Below is a small trained network, with its code and all its weights. Each question gives an input and a class and asks what happens when units are switched off, that is, made to give their printed mean instead of their output.

import numpy as np


def w(rows, s, z=0):
    codes = np.array(rows[::2]) - 128.0
    scale = np.full(codes.shape[1], s)
    scale[-1] = z or s
    return codes * scale


def norm(h):
    return h / np.sqrt((h * h).mean(-1, keepdims=True) + 1e-5)


def f(y):
    return np.maximum(y, 0)


def log_softmax(a):
    a = a - a.max(-1, keepdims=True)
    return a - np.log(np.exp(a).sum(-1, keepdims=True))


def net(x, mask):
    res = np.array(x, float).reshape(1, 6) / 4 @ E
    u = 0
    for l in range(4):
        y = f(norm(res) @ A[l][:, :-1].T + A[l][:, -1])
        res = res + np.where(mask[u : u + 3], y, B[l][:, -1]) @ B[l][:, :-1]
        u += 3
    return log_softmax(norm(res)[-1] @ U[:, :-1].T + U[:, -1])


A, B = {}, {}
E = w([
[92,123,204,193,136,65,62,254],'x0',
[129,142,136,124,146,127,131,127],'x1',
[238,70,207,103,57,131,232,113],'x2',
[222,33,123,18,146,47,40,131],'x3',
[127,122,114,125,102,147,117,149],'x4',
[103,140,148,103,148,143,134,142],'x5',
],0.0083)
A[0] = w([
[97,136,88,224,186,93,40,162,108],'0.n1',
[1,181,16,160,177,105,38,65,142],'0.n2',
[101,110,64,65,181,93,28,120,6],'0.n3',
],0.0098,0.0026)
B[0] = w([
[75,102,166,67,235,247,166,213,221],'0.n1',
[87,173,127,70,43,97,140,126,255],'0.n2',
[189,99,69,225,201,163,87,88,199],'0.n3',
],0.011,0.0091)
A[1] = w([
[202,51,146,99,159,11,30,225,57],'1.n1',
[166,148,232,251,104,51,106,241,104],'1.n2',
[114,180,6,188,174,75,51,63,3],'1.n3',
],0.012,0.0018)
B[1] = w([
[149,210,150,66,126,52,121,137,254],'1.n1',
[91,89,182,162,89,205,86,38,225],'1.n2',
[150,101,154,90,111,247,72,114,181],'1.n3',
],0.015,0.0087)
A[2] = w([
[221,200,86,139,147,111,176,142,99],'2.n1',
[216,89,95,75,121,58,144,145,5],'2.n2',
[157,97,91,217,127,157,246,61,114],'2.n3',
],0.014,0.0014)
B[2] = w([
[106,82,128,151,135,137,183,134,190],'2.n1',
[6,100,114,166,136,134,122,90,216],'2.n2',
[183,128,140,115,112,106,134,191,255],'2.n3',
],0.019,0.0082)
A[3] = w([
[143,208,7,101,77,107,152,102,2],'3.n1',
[67,82,22,109,171,142,176,50,161],'3.n2',
[157,137,99,182,190,85,57,192,42],'3.n3',
],0.019,0.0026)
B[3] = w([
[97,143,230,11,119,49,75,85,179],'3.n1',
[225,122,89,206,119,23,117,69,255],'3.n2',
[181,66,118,242,249,29,142,227,159],'3.n3',
],0.013,0.0094)
U = w([
[97,174,177,47,79,71,98,73,250],'0',
[34,167,110,141,155,219,153,186,167],'1',
[191,96,140,147,66,123,216,198,119],'2',
[131,83,215,217,77,243,128,98,12],'3',
[225,115,39,118,134,205,25,78,88],'4',
[138,97,107,184,246,102,75,190,77],'5',
[143,79,96,195,110,34,151,62,88],'6',
],0.013,0.0024)

Each question gives the input, the list of numbers given to net, and the class t.
The units are the neurons (one row each of A and B). Each row of codes is followed by its name. A weight is (code - 128) times the scale printed after its matrix; where a second scale follows, it is the last column's (A, B and U).
mask holds one flag per neuron, layer by layer. A switched-off neuron (its flag False) gives its mean, the last column of its row in B, instead of its output. The means were averaged over made-up inputs and are rounded, as every weight is.
A unit's drop is (log p(t) with every unit on - log p(t) with that unit switched off) / (log p(t) with every unit on - log p(t) with every unit switched off).
The circuit of an input: a set's keep is (log p(t) with only the set's units on - log p(t) with every unit switched off) / (log p(t) with every unit on - log p(t) with every unit switched off). Starting from all 12 units, units are removed one at a time, each time the one whose removal leaves the highest keep (on an exact tie, the one counted first), for as long as the keep stays at least 0.8.
units of the circuit, in order: the units of the circuit, biggest drop first
unit that matters most: the unit with the biggest drop
top k neurons: the k neurons with the biggest drops, biggest first
top k neurons in layer l: the k neurons of layer l with the biggest drops, biggest first
drop when u is switched off: that unit's drop, to one decimal
input [2,-3,0,-8,8,-1], class 1: unit that matters most	3.n2
input [-8,1,5,0,5,2], class 2: top 3 neurons	1.n1; 2.n3; 0.n2
input [1,1,-4,3,8,-3], class 5: units of the circuit, in order	0.n3; 3.n3
input [-8,6,7,-2,6,0], class 2: units of the circuit, in order	2.n3; 1.n1
input [0,-2,6,8,-8,5], class 6: top 4 neurons	2.n2; 2.n1; 2.n3; 1.n2
input [1,-3,5,-2,-6,-7], class 3: top 3 neurons	1.n2; 0.n1; 0.n2
input [-5,2,0,6,-2,-5], class 4: units of the circuit, in order	1.n3; 0.n3
input [-1,5,4,8,-8,5], class 6: units of the circuit, in order	2.n2; 3.n2
input [2,-2,4,0,-8,-3], class 3: top 2 neurons	1.n2; 3.n1
input [2,-3,-3,1,6,1], class 5: top 3 neurons	0.n1; 0.n3; 1.n2
input [-5,4,-6,6,3,7], class 4: top 2 neurons	0.n3; 1.n3
input [3,-4,-1,5,3,0], class 5: top 2 neurons	0.n3; 1.n3
input [1,7,-2,-7,3,-8], class 1: top 4 neurons	0.n1; 1.n1; 3.n2; 2.n2
input [8,4,6,2,3,-6], class 0: top 2 neurons in layer 1	1.n1; 1.n3
input [-1,-7,5,-6,-4,-7], class 2: units of the circuit, in order	2.n3
input [6,3,0,-4,1,-2], class 1: top 2 neurons	0.n1; 3.n2
input [2,-6,-3,-5,0,-4], class 1: top 2 neurons	0.n1; 1.n1
input [-2,3,-5,-3,-2,-8], class 0: top 2 neurons	0.n2; 3.n1
input [0,8,1,-5,7,-2], class 2: top 3 neurons	1.n1; 0.n2; 2.n3
input [3,1,-5,-3,3,7], class 1: top 2 neurons in layer 0	0.n1; 0.n2
input [0,1,-7,-7,-8,5], class 0: units of the circuit, in order	0.n2
input [-2,4,-2,7,-3,-7], class 4: top 2 neurons in layer 0	0.n3; 0.n1
input [-4,6,7,2,-1,-1], class 6: top 2 neurons	2.n2; 1.n2
input [7,-7,-7,-4,7,-4], class 1: top 2 neurons	0.n2; 0.n1
input [5,-1,-8,-6,-8,-3], class 1: top 2 neurons	0.n1; 0.n2
input [0,3,-6,-8,8,8], class 0: top 2 neurons in layer 3	3.n1; 3.n3
input [0,7,-6,6,-7,3], class 4: units of the circuit, in order	1.n3
input [5,1,1,0,3,-3], class 3: top 2 neurons in layer 1	1.n2; 1.n1
input [4,1,-4,-3,7,2], class 1: drop when 1.n2 is switched off	0.0
